Here is a tiny trained network, its code and every weight. The questions are about switching its units off for an input and a target symbol, where a switched-off unit gives its printed mean instead of its output.

import numpy as np


def w(rows, s, z=0):
    codes = np.array(rows[::2]) - 128.0
    scale = np.full(codes.shape[1], s)
    scale[-1] = z or s
    return codes * scale


def norm(h):
    return h / np.sqrt((h * h).mean(-1, keepdims=True) + 1e-5)


def f(y):
    return y / 2 * (1 + np.tanh(0.7978845608 * (y + 0.044715 * y**3)))


def softmax(a):
    e = np.exp(a - a.max(-1, keepdims=True))
    return e / e.sum(-1, keepdims=True)


def log_softmax(a):
    a = a - a.max(-1, keepdims=True)
    return a - np.log(np.exp(a).sum(-1, keepdims=True))


def net(x, mask):
    ids = ['ΓΔΨβζηθλμξπστφω'.index(c) for c in x.split()]
    T = len(ids)
    res = E[ids] + P[:T]
    r = norm(res)
    for j in range(3):
        rows = slice(3 * j, 3 * j + 3)
        q, k, v = (r @ M[0][rows].T for M in (Q, K, V))
        z = softmax(np.where(np.tri(T) > 0, q @ k.T / 3**0.5, -1e9)) @ v
        o = O[0][rows]
        res = res + np.where(mask[j], z, o[:, -1]) @ o[:, :-1]
    y = f(norm(res) @ A[0][:, :-1].T + A[0][:, -1])
    res = res + np.where(mask[3:7], y, B[0][:, -1]) @ B[0][:, :-1]
    return log_softmax(norm(res)[-1] @ U[:, :-1].T + U[:, -1])


Q, K, V, O, A, B = {}, {}, {}, {}, {}, {}
E = w([
[223,152,105,27],'Γ',
[184,194,104,175],'Δ',
[184,223,123,159],'Ψ',
[74,87,129,73],'β',
[63,63,107,76],'ζ',
[204,214,115,146],'η',
[124,155,252,85],'θ',
[64,75,139,59],'λ',
[254,78,158,80],'μ',
[92,58,217,110],'ξ',
[167,71,44,122],'π',
[110,178,187,248],'σ',
[202,244,120,144],'τ',
[44,181,45,58],'φ',
[204,228,95,170],'ω',
],0.0093)
P = w([
[119,145,3,87],'0',
[123,144,22,93],'1',
[123,141,34,94],'2',
[120,140,45,97],'3',
[117,137,56,97],'4',
[118,133,68,97],'5',
[115,127,76,102],'6',
[118,126,86,108],'7',
[120,123,98,108],'8',
[120,121,103,112],'9',
[119,116,115,119],'10',
[122,113,122,124],'11',
[121,107,128,132],'12',
[117,118,118,120],'13',
],0.0058)
Q[0] = w([
[79,79,135,85],'H0',
[138,145,108,175],'H0',
[130,133,158,69],'H0',
[74,96,141,126],'H1',
[253,216,108,221],'H1',
[135,160,164,131],'H1',
[118,142,142,175],'H2',
[102,95,146,159],'H2',
[113,127,177,109],'H2',
],0.018)
K[0] = w([
[141,152,43,98],'H0',
[109,155,211,165],'H0',
[166,71,92,84],'H0',
[83,217,55,94],'H1',
[195,96,234,191],'H1',
[111,110,249,111],'H1',
[137,70,118,103],'H2',
[63,94,156,111],'H2',
[105,100,156,192],'H2',
],0.012)
V[0] = w([
[97,170,130,70],'H0',
[107,137,123,154],'H0',
[168,109,58,73],'H0',
[170,2,149,167],'H1',
[72,134,75,183],'H1',
[70,149,197,169],'H1',
[125,109,81,96],'H2',
[133,135,102,194],'H2',
[119,57,180,192],'H2',
],0.0081)
O[0] = w([
[152,128,92,168,152],'H0',
[131,129,137,120,124],'H0',
[92,3,132,103,182],'H0',
[122,36,190,201,90],'H1',
[36,207,154,144,120],'H1',
[73,123,19,182,73],'H1',
[61,201,52,185,157],'H2',
[104,61,97,155,144],'H2',
[182,164,98,8,2],'H2',
],0.0059,0.007)
A[0] = w([
[8,72,93,126,153],'N0',
[114,188,54,253,218],'N1',
[143,142,4,30,176],'N2',
[121,18,227,171,252],'N3',
],0.005,0.0029)
B[0] = w([
[210,188,175,138,174],'N0',
[87,49,164,56,253],'N1',
[207,56,253,154,172],'N2',
[152,240,231,74,218],'N3',
],0.0062,0.0047)
U = w([
[101,146,145,92,112],'Γ',
[137,76,39,74,102],'Δ',
[241,172,199,169,185],'Ψ',
[198,101,31,175,196],'β',
[96,120,159,98,71],'ζ',
[57,27,111,119,72],'η',
[87,50,168,246,53],'θ',
[49,173,72,16,89],'λ',
[103,129,159,106,74],'μ',
[194,201,102,28,168],'ξ',
[107,113,137,128,55],'π',
[79,226,119,189,255],'σ',
[101,145,182,99,83],'τ',
[149,112,163,114,125],'φ',
[217,12,137,77,108],'ω',
],0.014,0.0038)

Each question gives the input, a string of symbols that net reads in full, and the target symbol t.
The units are the heads (3 rows each of Q, K, V and O) and the neurons (one row each of A and B). Each row of codes is followed by its name. A weight is (code - 128) times the scale printed after its matrix; where a second scale follows, it is the last column's (O, A, B and U).
mask holds one flag per unit, heads first, then neurons. A switched-off unit (its flag False) gives its mean, the last column of its rows in O or B, instead of its output. The means were averaged over made-up inputs and are rounded, as every weight is.
A unit's drop is (log p(t) with every unit on - log p(t) with that unit switched off) / (log p(t) with every unit on - log p(t) with every unit switched off).
The circuit of an input: a set's keep is (log p(t) with only the set's units on - log p(t) with every unit switched off) / (log p(t) with every unit on - log p(t) with every unit switched off). Starting from all 7 units, units are removed one at a time, each time the one whose removal leaves the highest keep (on an exact tie, the one counted first), for as long as the keep stays at least 0.8.
units of the circuit, in order: the units of the circuit, biggest drop first
top k neurons: the k neurons with the biggest drops, biggest first
which heads matter: for each layer, one digit per head in row order, 1 if its drop is at least 0.15 and else 0, layers parted by /
drop when u is switched off: that unit's drop, to one decimal
input φ ξ φ ξ ω Δ φ τ, target θ: which heads matter : 010
input Γ η Γ τ Ψ ξ Δ, target θ: units of the circuit, in order : [H1]
input λ θ τ θ λ λ φ ω Ψ π Δ π, target Ψ: units of the circuit, in order : [H1, N3, N1]
input Ψ σ μ σ λ, target ω: which heads matter : 001
input λ Ψ θ τ φ π Ψ τ, target β: units of the circuit, in order : [H1, N3]
input Δ β Δ λ λ ζ σ Ψ, target σ: which heads matter : 100
input ω θ ζ Δ β π φ λ η ζ Ψ, target β: units of the circuit, in order : [H1, N3]
input σ μ β, target ω: units of the circuit, in order : [H2, N2]
input ω Δ Ψ ζ ζ Γ Δ τ Ψ Δ θ ξ θ τ, target β: which heads matter : 110
input τ φ π Ψ λ τ Δ, target η: units of the circuit, in order : [N1, N3]
input μ Ψ θ μ τ ω ξ τ ζ ξ σ Ψ Δ σ, target σ: which heads matter : 111
input π Γ Γ ζ Γ π η, target ω: which heads matter : 110
input θ β ω, target β: which heads matter : 000
input λ λ μ ζ ζ Ψ φ λ, target λ: which heads matter : 011
input μ σ Γ η θ Γ Ψ, target β: units of the circuit, in order : [H1]
input ω ζ λ η ω Δ η Δ, target η: which heads matter : 000
input β η ω Γ π μ Ψ Ψ Ψ ξ Ψ Ψ, target θ: which heads matter : 010
input η β φ λ, target λ: top 3 neurons : [N3, N1, N0]
input Γ σ Ψ ω ξ τ Γ τ η, target θ: which heads matter : 010
input ζ τ Ψ π η, target ω: which heads matter : 111
input Γ β Δ φ η σ Ψ Ψ ζ Γ π ω, target σ: which heads matter : 100
input μ φ Γ β, target λ: top neuron : [N3]
input μ ω λ τ η τ σ π π θ σ τ ξ ω, target θ: top 3 neurons : [N1, N3, N0]
input Ψ Ψ ω θ ζ η, target β: drop when H1 is switched off : 0.1
input σ θ ω Ψ Ψ ζ Δ φ ω, target β: drop when H1 is switched off : 0.3
